Here are made-up things, facts about them, and rows of numbers that follow some of those facts. Name the thing behind each unnamed row.

Named rows:
[ 44  16  -8  20  -9  10 -10  10  -2 -36  13  -7  39  17  28  12 -18 -19
  37 -26  15 -23  15  15 -16   7  -6   5   8  -9]: kibas
[ 15   6  13  20  -8  31  -3  10   5 -19  -3  21  22   2   5  32  -6 -39
   3 -10  37 -28  12   7  -4  13   3  21  -3 -20]: vabuske
[ 13  -4  23  19  -9  25   8   8   8 -11   7  10   9  11  -4   7 -44  -3
   7  -9   8 -21   9  37   9 -23   9   9  11 -18]: grufozus
[ -7  19  -7  49 -45  51 -20 -10 -23 -42  23  17  33  20 -22  -6   7 -15
  22 -25  33  -8 -15  23  15  36 -10   7 -11   4]: bezen
[  1  11  -3  39 -36  34  -7 -11 -14 -29  -6  26  44   3 -22   8  -8 -37
  16 -24  28 -18  11  22   7  20   1  -1 -19   1]: tridrugi
[ 40  11   0  40   2   8  -4  13  10 -29  11  -3  29   9  22  24 -18 -26
  19 -27  26 -22   0   5 -10  13   1  17  16  -8]: kozes
[ 14  24 -15  65 -46  31 -13  -9 -17 -45  12   9  36  23 -31  -7   8 -29
  29 -33  34   6 -10  20  20  37   1   4  -8  12]: brasiklun
[ 43  -8  13  61  -2  26  -1  10  16 -32   0  -1  18  22   6  31 -26 -23
   1  -6  16 -21 -10  20  10 -10  -1  49  33  -3]: braste
[ 15  22 -25  66 -44  40 -17 -15 -20 -57   4  12  55  25 -28  -1  14 -33
  26 -35  41   4  -1  19  19  30  -6  18  -8  20]: batrun
[ 10  10  19   2 -16  29   1  17   4 -16   5  22  10  -5  12  20 -10 -33
  12  -9  24 -26  13  17  -7   8   7   6  -7 -24]: flidror
[ 27  16  16  13 -15  27   2  -3   4 -22  -6  -7  15  29   3   7 -34 -12
  17  -2   6 -18  27  39   4 -21   7  12  14   1]: vuvar
[ -2  14  17  25 -37  47  -3   1  -2 -28  17  36  25   7 -12   4  14 -27
   1 -23  30 -18  -8  27  14  12  -6   4  -8 -24]: pevur
[ 15   5  22  10 -12  27   2  19   4 -22   7  14  17  -6  15  18  -6 -34
   7 -21  25 -25   9  22  -6  -2   2   5  -1 -33]: dunem
[ 25   6  -8  73 -42  44 -14   1  -5 -64  39  27  53  17  -2  -7  16 -15
  22 -45  26 -10 -33  33  21  13 -17  11  10 -13]: ploplo
[ 11   1  10  32 -36  43  -8  11  -6 -41  27  17  31   7  -4   3   1 -22
  18 -21  22 -19  -3  38   9   7 -11   1 -10 -20]: kiser
[ 11  20   6  11 -45  35  -7   1  -8 -33  18   5  24   5  -6 -13   0 -16
  32 -25  16  -7  10  41   8  11   2 -19 -17  -9]: flazu
[ 44   1   8  48  -6  27   3   8  11 -33   5  -2  24  31  14  23 -28 -16
  13  -7  12 -13   5  23  13 -11  -3  37  31   2]: nuklus
[ 22   3  34  22 -14  36   8 -11  14 -22 -11  16  19   5  12  19 -21 -22
  -8  -8   1 -29  11  46   6 -30  -2  11   4 -18]: fivo

There are 5 kinds of fact about the things: σ, κ, λ, ε, α.
σ: points at; κ: refers to; λ: is of sort; ε: sits directly inside; α: belongs to class
bagek {λ=a, ε=graplos, α=j}
batrun {σ=bromal, κ=brabuk naplor, λ=a, ε=grusun, α=j}
bemos {λ=d, ε=grimer, α=g}
beten {σ=naru, λ=a, ε=drusos, α=j}
betok {σ=zoflader, κ=brutik kagros skibi, λ=a, ε=zesak, α=i}
bezen {σ=stasu, λ=f, ε=drusos, α=j}
bifle {σ=bagek, κ=skeflo fivo lidul mikis plori, λ=b, ε=graplos, α=g}
biskar {α=k}
brabuk {λ=b, ε=grusun, α=h}
brafi {κ=naplor skebu, λ=a, ε=zeste, α=g}
bralin {σ=gamu, λ=b, ε=guplis, α=h}
brasiklun {κ=tufluk, λ=a, ε=fuskim, α=j}
braste {κ=nafi bromal fefer pogas skebris, λ=c, ε=graplos, α=i}
bromal {λ=a, ε=grusun, α=k}
brudriflum {α=h}
brutik {σ=bagek, λ=e, ε=graplos, α=g}
dalom {λ=f, ε=zeste, α=j}
demu {κ=nisu, λ=a, ε=zabrer, α=g}
deruk {α=j}
digis {σ=skibi, κ=beten flazu kobar skosta, λ=c, ε=nafi, α=j}
dolur {κ=kiflos bemos riron, λ=a, ε=vaskes, α=g}
dragur {σ=gegrom, λ=b, ε=lizok, α=i}
dririple {κ=tesam dalom, λ=c, ε=fuskim, α=h}
drivulek {κ=plazan tupoklil zoflader flikin, λ=d, ε=paza, α=j}
druluk {σ=rosi, κ=panis povak viskimo grufozus, λ=d, ε=nelatri, α=j}
drusos {κ=skebris gamu, α=i}
dubul {κ=brabuk tridrugi, α=g}
dunem {λ=c, ε=nuplon, α=g}
duskazol {κ=plefogres, λ=f, ε=nelatri, α=i}
dusta {σ=bezen, λ=d, ε=drusos, α=k}
dutrun {λ=d, ε=graplos, α=j}
fefer {λ=f, ε=zeror, α=k}
fepu {λ=d, ε=deruk, α=j}
fivo {σ=pedrum stusebron, λ=e, ε=zeste, α=i}
flanir {σ=klarun gegrom, κ=fuskim gamu, λ=a, ε=lizok, α=g}
flazu {λ=d, ε=zesak, α=k}
flidror {λ=f, ε=klegruk, α=g}
flikin {σ=plori fulagres, λ=f, ε=zeror, α=h}
fliste {κ=fivo nisu grufozus, λ=a, ε=zesak, α=h}
flosti {κ=skugros mevin zoflader gamu nuplon, λ=d, ε=zeror, α=g}
fodu {κ=kufil staze, λ=b, ε=klegruk, α=k}
fogre {λ=f, ε=riron, α=j}
fulagres {σ=zusik, κ=rosi stutril ruvel, λ=c, ε=zeror, α=k}
fuskim {α=i}
gamu {λ=d, ε=guplis, α=g}
gegrom {λ=d, ε=lizok, α=h}
gime {κ=nafi movok zeplol vabuske, λ=a, ε=kloma, α=i}
gozur {λ=b, ε=deruk, α=h}
graplos {α=g}
greflun {λ=a, ε=dubul, α=j}
grepli {λ=c, ε=nuplon, α=j}
greskaplen {σ=skebu, λ=c, ε=vaskes, α=h}
grimer {α=i}
grufozus {λ=b, ε=drusos, α=i}
grusun {α=i}
guplis {α=g}
kagros {λ=c, ε=fuskim, α=j}
kaskisto {λ=e, ε=biskar, α=i}
kedar {σ=flanir, κ=skebak flidror, λ=b, ε=lizok, α=g}
kibas {κ=plado skibi, λ=b, ε=brudriflum, α=g}
kiflos {λ=f, ε=movok, α=j}
kiser {λ=c, ε=zeror, α=k}
klarun {σ=dragur, λ=a, ε=lizok, α=h}
klegik {σ=sufek, λ=e, ε=biskar, α=i}
klegruk {α=i}
klifas {λ=d, ε=movok, α=k}
kliso {κ=kagros biskar, λ=b, ε=nelatri, α=j}
klobo {σ=nitus, λ=a, ε=roder, α=h}
kloma {κ=dunem stusebron gamu nisu, α=i}
klore {κ=klifas tufluk plefogres klegik sidum, λ=a, ε=fuskim, α=g}
klupir {κ=ritrutor kiflos plekigres, λ=a, ε=nelatri, α=g}
klurem {σ=plori, κ=stutril zuduk flazu grimer kagros plado, λ=b, ε=zeror, α=j}
kobar {σ=fogre, λ=d, ε=riron, α=h}
kozes {κ=dusta fogre flidror, λ=b, ε=fuskim, α=g}
kufil {σ=bralin, λ=f, ε=guplis, α=h}
leplume {σ=skeflo skibi, κ=klifas, λ=a, ε=nafi, α=h}
lidul {λ=c, ε=grimer, α=j}
lizok {κ=fivo stuber nisu biskar, α=h}
lotas {λ=f, ε=zeror, α=h}
lovo {κ=pirin skebris flidror, λ=c, ε=klegruk, α=h}
mazir {κ=klegruk flazu ruvel vetu deruk, λ=c, ε=movok, α=i}
mepas {σ=klupir, λ=c, ε=nelatri, α=k}
mevin {σ=nuklus flazu, λ=d, ε=zesak, α=h}
mikis {σ=dusta, λ=d, ε=drusos, α=i}
movok {α=h}
nafi {α=k}
nagrir {κ=klegik brabuk, λ=e, ε=movok, α=i}
naplor {λ=a, ε=riron, α=h}
naru {σ=grufozus, κ=viskimo guplis sufek greskaplen, λ=a, ε=drusos, α=j}
nelatri {κ=zeror plefogres fogre, α=k}
nisu {σ=dutrun, λ=e, ε=graplos, α=j}
nitus {κ=pevur zeror klobo biskar, λ=c, ε=roder, α=g}
nugun {σ=stugral, κ=bromal pevur plekigres guplis, λ=d, ε=nafi, α=k}
nuklus {σ=zoflader, κ=dragur mepas viskimo, λ=d, ε=zesak, α=i}
nuplon {α=j}
panis {λ=f, ε=zabrer, α=g}
paza {α=k}
pedrum {κ=kiflos plostu mevin, λ=c, ε=zeste, α=j}
peklol {κ=dusta zuduk povak grusun zoflader, λ=a, ε=zeste, α=i}
pevur {σ=klupir, λ=f, ε=nelatri, α=k}
pezu {κ=sidum, λ=a, ε=fuskim, α=k}
pibren {σ=skugros, κ=tridrugi vobror, λ=e, ε=zeste, α=g}
pirin {λ=d, ε=riron, α=h}
plado {λ=c, ε=riron, α=h}
plazan {σ=leplume, λ=c, ε=nafi, α=g}
plefogres {λ=b, ε=roder, α=g}
plekigres {λ=b, ε=stoden, α=i}
pletul {κ=lidul tegriklem tridrugi, λ=f, ε=zeste, α=h}
ploplo {σ=sigral skebak, κ=siki dunem fepu stugral, λ=b, ε=zabrer, α=j}
plori {λ=a, ε=zeror, α=j}
plostu {λ=c, ε=roder, α=g}
plumu {σ=mepas, κ=graplos gegrom, λ=d, ε=nelatri, α=g}
pogas {σ=staze, λ=a, ε=guplis, α=g}
pomun {σ=plekigres, κ=zesak paza plefogres, λ=c, ε=stoden, α=h}
povak {λ=a, ε=vaskes, α=h}
pozola {κ=dragur skibrum, λ=f, ε=paza, α=h}
pudren {λ=d, ε=lizok, α=g}
rasur {λ=b, ε=nuplon, α=i}
riron {α=g}
ritrutor {λ=e, ε=brudriflum, α=i}
roder {α=g}
rosi {λ=d, ε=nelatri, α=h}
rosken {σ=kobar, κ=nafi zenal pogas, λ=a, ε=riron, α=i}
rubran {λ=b, ε=graplos, α=j}
ruvel {σ=plefogres, λ=b, ε=roder, α=h}
sasku {κ=klegruk siki fivo brudriflum bralin trakitra flidror grufozus kiser, λ=a, ε=deruk, α=h}
sidum {λ=f, ε=guplis, α=g}
sigral {σ=skebak, κ=grusun, λ=a, ε=zabrer, α=i}
siki {λ=e, ε=guplis, α=k}
skebak {λ=b, ε=zabrer, α=h}
skebris {λ=e, ε=kloma, α=i}
skebu {λ=c, ε=vaskes, α=h}
skeflo {λ=e, ε=nafi, α=k}
skibi {σ=viskimo, λ=f, ε=nafi, α=g}
skibrum {σ=brutik nisu, λ=e, ε=graplos, α=h}
skiles {κ=greflun deruk, λ=b, ε=zesak, α=h}
skosta {λ=a, ε=drusos, α=k}
skugros {σ=peklol dalom, λ=e, ε=zeste, α=h}
stasu {σ=dusta, κ=skugros kiflos flikin skosta, λ=f, ε=drusos, α=g}
staze {λ=f, ε=guplis, α=h}
stevo {κ=plostu riron, λ=c, ε=biskar, α=j}
stoden {α=i}
stuber {λ=b, ε=roder, α=j}
stugral {σ=skeflo, λ=a, ε=nafi, α=k}
stusebron {σ=pedrum, λ=c, ε=zeste, α=g}
stutril {λ=f, ε=guplis, α=i}
sufek {λ=a, ε=biskar, α=h}
tatroki {κ=povak, λ=a, ε=grimer, α=j}
tegriklem {λ=f, ε=kloma, α=i}
tesam {λ=b, ε=stoden, α=j}
tizok {σ=brasiklun, κ=siki pevur bemos, λ=e, ε=fuskim, α=j}
todra {λ=f, ε=graplos, α=g}
trakitra {σ=fodu flidror, λ=b, ε=klegruk, α=g}
trekin {λ=b, ε=kloma, α=i}
tridrugi {λ=e, ε=dubul, α=k}
trolarel {λ=f, ε=lizok, α=h}
trunan {κ=tufluk trolarel zoflader, λ=e, ε=nafi, α=k}
tufluk {λ=d, ε=kloma, α=h}
tupoklil {σ=zuduk, λ=c, ε=biskar, α=i}
vabuske {λ=f, ε=brudriflum, α=g}
vaskes {κ=todra fepu riron, α=h}
vere {κ=rosi vuvar, λ=b, ε=klegruk, α=g}
vetu {σ=grufozus, λ=a, ε=drusos, α=i}
viskimo {λ=e, ε=nafi, α=k}
vobror {λ=a, ε=zesak, α=i}
vuvar {λ=a, ε=klegruk, α=i}
zabrer {α=g}
zagrus {κ=skugros zuduk, λ=d, ε=fuskim, α=h}
zatim {κ=tesam biskar, λ=a, ε=kloma, α=h}
zenal {λ=e, ε=roder, α=i}
zeplol {σ=trekin, λ=b, ε=kloma, α=i}
zeror {α=j}
zesak {α=i}
zeste {α=h}
zoflader {λ=e, ε=zesak, α=h}
zogobam {κ=skeflo kufil zesak pogas plekigres bemos, λ=d, ε=guplis, α=i}
zudrus {κ=bagek zesak pogas, λ=b, ε=fuskim, α=i}
zuduk {σ=klegik, λ=e, ε=biskar, α=j}
zusik {κ=tupoklil, λ=a, ε=zeror, α=i}

Which thing is each row?
No name comes twice in this set of rows, the named rows included.
[  9   2  10  11 -16  16   3   1  -2 -11 -13  26  36  -7 -10  27 -26 -38
   9 -14  28 -24  27  11  -8   8   9   6 -11 -10] -> plefogres
[ 34  -1   8  65   1  20   4   0  17 -21  -6   8  24  21   1  28 -34 -19
  -8 -20  19 -19 -10  17  12 -11   7  43  32   1] -> zudrus
[  3   9  10  34 -32  31   3  18  -2 -29  16  39  28  -4 -22   1   3 -35
   4 -23  33  -2  -3  26  17   8   2   9  -8 -20] -> bromal
[ 12  14   3  12 -15  28  -2  -1   1 -21 -24  12  27   6   3  28  -6 -46
  12  -3  30 -28  27   8  -9  19   7  15 -12   0] -> sidum
[ 39   5  -6  41  -3  17  -4  -5   3 -26 -16   5  48  12  10  36  -9 -40
  19 -21  27 -29  15  -1 -10  20  -3  20   6   3] -> pibren
[  2   3  -2  49 -56  42  -8  16 -13 -38  24  37  34   9 -35  -7   7 -26
  20 -27  39   5  -3  34  25  20  -1   2 -17  -8] -> plori
[ 20   8  17   6 -16  20   6  17   8 -16   1  21  19  -8   8  16  -7 -35
  14 -12  22 -17  17  21  -8  -6   7  -3  -8 -20] -> gamu
[ 12  24  -4  38 -54  41 -12  -6 -16 -54  21  13  35  13 -24 -21  12 -19
  29 -34  24   1  -7  42  18  17  -4  -9 -13  -5] -> greflun
[ 25   6  18  13  -4  22   2   3   6 -27   7  18  31  -4  19  20  -6 -24
  11 -28  21 -27   8  23 -15  -9  -3   8   3 -30] -> trakitra
[-11   8   4  52 -49  46 -14  -9 -18 -44   8  27  37   1 -33  -7  13 -28
  16 -26  30  -3  -6  33  19  23  -7   0 -18  -6] -> lidul
[ 35  16 -23  62 -45  41 -22  -4 -17 -66  38  -2  55  34   6 -10  14  -2
  46 -44  18  -6 -13  35  16  25 -18  -2  -1   2] -> klurem
[ 57  11   7  46 -10  23  -4  12  15 -33   8 -25  14  36  15  17 -25 -17
  24  -1   5 -10  12  29  13 -10   6  26  28   5] -> peklol
[ -7  29   5  37 -53  40 -15 -11 -12 -43  18   7  22   7 -20 -26  12 -14
  26 -36  13  -3  -8  44  14  22  -8 -20 -20  -8] -> kagros

The same things again, as new rows of numbers:
Some things and their rows:
[-21  -6  16   5  21 -12 -15  -8  -2   4 -14 -11 -18 -23]: tridrugi
[-24  -7  13  -2 -12 -13 -12 -14  -1   2 -20  -6 -16 -18]: rubran
[-13  -3   2 -12  25 -15 -21 -11   0   5  -5 -10 -12  -9]: brafi
[-19  -5  10 -11   7 -13 -20 -32  -4  13 -13   4 -16  -9]: riron
[-16 -13   3 -12  25 -19 -12 -13   1  17   5 -11 -22 -15]: kloma
[-14  -2   1 -21   3 -18 -24 -15   1   3 -11 -13  -2  -2]: pletul
[-21  -8  19  -3  13 -13  -9  -6  -4   3  -1  -3 -24 -18]: pevur
[-18  -9   6   3  12 -16 -15  -5  -5   2 -17  -6 -30 -17]: fodu
[-31  -6  11  -2  28  -8  -3  -1  -4   4 -12  -6 -18 -15]: dusta
[-23  -5  13 -10  16 -15 -19 -32   1  11 -11  -4  -9 -11]: zabrer
[-18  -2  11 -25   0 -14 -23 -23   6   5 -24   0   4  -8]: gegrom
[-22  -9   7  -5  -3 -16 -17   1  -4   0  -3  -3 -23 -11]: klurem
[-27   1  16  -7  35 -18 -26 -18   4  -2 -30 -18  -6 -14]: plefogres
[-18 -10  18 -20  27 -13 -14 -22  -4   5 -23  -9 -19 -20]: stutril
[-23  -5  14  -3  38 -14 -19 -29  -1  11 -12  -5 -18 -16]: zesak
[-21  -3  13 -16  23 -17  -2 -11  -4   9 -21  -8 -17 -20]: grufozus
[-18  -7   8 -19  18 -18 -21  -4   0   4 -11  -3 -18  -5]: kedar
[-19  -3  13 -18  12 -13 -17 -21   4   6 -16  -5  -9 -15]: pudren

Rows to name:
No name comes twice in this set of rows, the named rows included.
[-22  -6   2  -4  32 -18 -30 -20   0   8  -7 -11 -12  -8] -> dubul
[ -7  -5  -1 -18  11 -11 -25 -16  -9   6  -8   2 -21  -6] -> dolur
[-12 -12   1 -24  11 -18 -12  -2   8  10   6 -17  -8 -15] -> demu
[-27 -13  13   4  15 -16  -6 -13   5  13   0  -9 -17 -23] -> biskar
[-17  -4  16 -13  19 -14 -12 -20  -3   6 -27  -4 -27 -15] -> plekigres
[-22  -8   6   2  17 -14 -25   1  -2  -1   8  -7 -13 -13] -> batrun
[-27  -8  16  10  23 -14 -15 -21  -2   9  -7  -5 -20 -21] -> paza
[-20 -12   3  -3  -5 -18 -13   2   2   3  -6 -13 -17 -16] -> kliso
[-25  -3  14  -3   4 -11 -10  -5  -7   4   0   3  -7 -18] -> beten
[-21  -1   6 -19  23 -18 -34 -12   2  -3  -8 -12  -1  -1] -> pomun
[-17  -9  -2  -7  33 -17 -15 -14 -10  14  -8  -4 -23 -11] -> drusos

